Below are the code and all the weights of a small trained network. Each question names an input and a class and asks about switching units off, where a switched-off unit gives its printed mean instead of its output.

import numpy as np


def w(rows, s, z=0):
    codes = np.array(rows[::2]) - 128.0
    scale = np.full(codes.shape[1], s)
    scale[-1] = z or s
    return codes * scale


def f(y):
    return np.maximum(y, 0)


def log_softmax(a):
    a = a - a.max(-1, keepdims=True)
    return a - np.log(np.exp(a).sum(-1, keepdims=True))


def net(x, mask):
    res = np.array(x, float).reshape(1, 7) / 4 @ E
    y = f(res @ A[0][:, :-1].T + A[0][:, -1])
    res = res + np.where(mask, y, B[0][:, -1]) @ B[0][:, :-1]
    return log_softmax(res[-1] @ U[:, :-1].T + U[:, -1])


A, B = {}, {}
E = w([
[166,111,65,55,82,168,95,255,147,104,130],'x0',
[46,160,133,110,203,208,112,152,164,99,116],'x1',
[147,159,147,77,116,72,26,59,175,86,98],'x2',
[130,167,95,193,134,108,83,154,206,187,201],'x3',
[146,134,137,121,144,137,129,131,127,136,129],'x4',
[123,58,99,74,188,75,186,118,174,97,187],'x5',
[142,118,132,126,156,131,113,137,120,137,124],'x6',
],0.0093)
A[0] = w([
[90,63,84,195,144,210,255,197,22,177,144,250],'n1',
[141,163,179,71,145,88,43,71,166,114,110,106],'n2',
[52,133,141,93,176,189,99,121,160,94,118,109],'n3',
[213,111,114,164,64,72,120,122,100,154,114,121],'n4',
[177,108,55,103,46,164,108,223,178,140,144,74],'n5',
[205,103,126,129,72,86,121,82,132,149,120,90],'n6',
[111,144,96,201,143,121,81,152,235,222,157,83],'n7',
[65,197,127,95,207,176,112,138,199,97,101,116],'n8',
[232,113,143,127,58,62,144,111,92,174,177,121],'n9',
[128,222,132,218,70,193,35,138,56,194,79,121],'n10',
[146,122,87,64,94,135,79,188,128,73,126,133],'n11',
[131,191,186,138,48,172,58,116,91,169,25,165],'n12',
[175,120,77,77,82,168,107,162,154,144,147,95],'n13',
[139,162,147,64,105,71,9,78,155,45,78,115],'n14',
[102,107,210,154,141,98,153,91,112,102,111,130],'n15',
[48,162,154,146,180,204,147,167,176,101,104,141],'n16',
[103,94,197,116,150,115,184,74,32,46,36,105],'n17',
[117,123,173,169,169,106,194,74,155,168,126,154],'n18',
[107,194,74,165,148,71,105,116,185,181,240,129],'n19',
[96,166,152,198,144,121,131,26,99,198,121,139],'n20',
[212,78,132,118,80,66,139,123,95,179,113,102],'n21',
[161,81,89,71,164,117,122,51,212,64,161,132],'n22',
[84,110,149,38,120,121,146,142,52,71,47,139],'n23',
[99,55,102,66,196,51,187,112,173,135,208,125],'n24',
[128,163,114,185,126,119,79,146,205,187,202,81],'n25',
[99,136,190,200,169,91,113,54,144,193,173,108],'n26',
[240,94,143,124,96,98,194,127,119,192,159,134],'n27',
],0.006,0.0019)
B[0] = w([
[147,186,93,185,119,103,112,49,119,193,237,254],'n1',
[134,187,65,191,161,133,129,98,136,185,169,216],'n2',
[76,73,203,154,76,104,121,112,208,165,93,177],'n3',
[79,97,199,165,152,95,118,137,185,128,125,204],'n4',
[119,161,69,172,188,193,147,189,116,43,59,217],'n5',
[87,101,142,192,140,100,99,98,166,111,107,196],'n6',
[222,56,152,64,63,154,184,64,119,167,105,218],'n7',
[46,74,192,201,105,89,143,126,197,144,104,192],'n8',
[60,99,155,135,114,119,88,156,201,134,89,222],'n9',
[65,121,154,2,112,96,107,196,40,93,171,223],'n10',
[164,173,88,185,166,177,159,116,156,88,83,196],'n11',
[147,121,173,78,115,57,98,199,52,128,202,218],'n12',
[127,151,106,173,166,188,135,189,139,110,74,185],'n13',
[130,182,43,199,165,93,138,84,84,216,231,245],'n14',
[174,183,114,109,139,163,147,145,123,80,64,188],'n15',
[64,76,199,168,101,63,90,108,196,167,122,186],'n16',
[193,112,112,93,117,179,176,91,114,166,68,222],'n17',
[134,171,92,145,211,170,99,198,126,49,125,204],'n18',
[187,86,123,59,77,165,180,112,96,135,58,231],'n19',
[115,176,102,122,167,185,131,188,115,45,89,223],'n20',
[51,78,179,177,126,99,105,117,218,150,69,203],'n21',
[110,154,131,104,106,87,97,168,56,119,221,211],'n22',
[199,65,79,102,80,143,175,30,157,190,80,198],'n23',
[92,138,179,10,132,82,109,206,54,62,196,230],'n24',
[228,38,103,54,59,200,215,51,125,205,86,212],'n25',
[144,136,63,130,190,192,150,171,137,38,49,225],'n26',
[66,120,170,156,123,71,83,123,174,124,130,207],'n27',
],0.0055,0.0086)
U = w([
[234,62,109,48,69,170,190,44,117,190,29,157],'0',
[4,87,229,222,118,90,99,133,226,149,69,85],'1',
[138,211,33,187,199,195,142,186,115,12,34,2],'2',
[83,151,174,4,115,82,113,203,25,101,224,133],'3',
[134,210,38,252,140,113,134,65,98,235,254,252],'4',
],0.0081,0.00089)

Each question gives the input, the list of numbers given to net, and the class t.
The units are the neurons (one row each of A and B). Each row of codes is followed by its name. A weight is (code - 128) times the scale printed after its matrix; where a second scale follows, it is the last column's (A, B and U).
mask holds one flag per neuron, in row order. A switched-off neuron (its flag False) gives its mean, the last column of its row in B, instead of its output. The means were averaged over made-up inputs and are rounded, as every weight is.
A unit's drop is (log p(t) with every unit on - log p(t) with that unit switched off) / (log p(t) with every unit on - log p(t) with every unit switched off).
The circuit of an input: a set's keep is (log p(t) with only the set's units on - log p(t) with every unit switched off) / (log p(t) with every unit on - log p(t) with every unit switched off). Starting from the 12 units with the biggest drops (on a tie, the unit counted first), units are removed one at a time, each time the one whose removal leaves the highest keep (on an exact tie, the one counted first), for as long as the keep stays at least 0.8.
units of the circuit, in order: the units of the circuit, biggest drop first
most important unit: the unit with the biggest drop
k most important neurons: the k neurons with the biggest drops, biggest first
drop when u is switched off: that unit's drop, to one decimal
input [-6,6,-5,4,8,-1,2], class 1: units of the circuit, in order => [n16]
input [-4,4,5,1,-5,-8,-5], class 3: 2 most important neurons => [n10 n12]
input [-6,-3,6,-5,5,-8,3], class 3: 2 most important neurons => [n12 n10]
input [4,6,-4,3,2,4,2], class 1: 2 most important neurons => [n16 n8]
input [7,-6,1,8,-5,2,-1], class 0: 2 most important neurons => [n25 n7]
input [-8,-4,7,4,7,0,-2], class 2: 2 most important neurons => [n26 n20]
input [-6,0,-5,-5,6,2,0], class 2: 2 most important neurons => [n18 n25]
input [2,6,0,3,8,8,1], class 3: 2 most important neurons => [n24 n22]
input [-6,-1,0,-1,1,-6,1], class 2: 2 most important neurons => [n20 n26]
input [0,6,6,-7,-5,1,4], class 0: 3 most important neurons => [n23 n17 n1]
input [1,5,-4,1,-8,-5,-4], class 1: 3 most important neurons => [n16 n24 n14]
input [-7,8,-7,4,2,7,-2], class 1: 3 most important neurons => [n16 n8 n3]
input [-4,7,-1,3,-5,8,8], class 3: 3 most important neurons => [n24 n22 n21]
input [2,6,4,-7,4,-3,-2], class 0: units of the circuit, in order => [n23]
input [4,0,-1,4,-6,-4,-7], class 0: units of the circuit, in order => [n25 n7]
input [4,5,7,0,8,-1,4], class 4: units of the circuit, in order => [n14 n2]
input [7,8,-5,-3,-3,3,-5], class 1: drop when n14 is switched off => 0.0
input [-3,1,7,3,4,6,2], class 4: drop when n12 is switched off => 0.7
input [-8,-5,-6,-5,-7,3,-5], class 2: drop when n18 is switched off => 0.2
input [7,-5,-5,-2,7,-3,-4], class 2: most important unit => n5
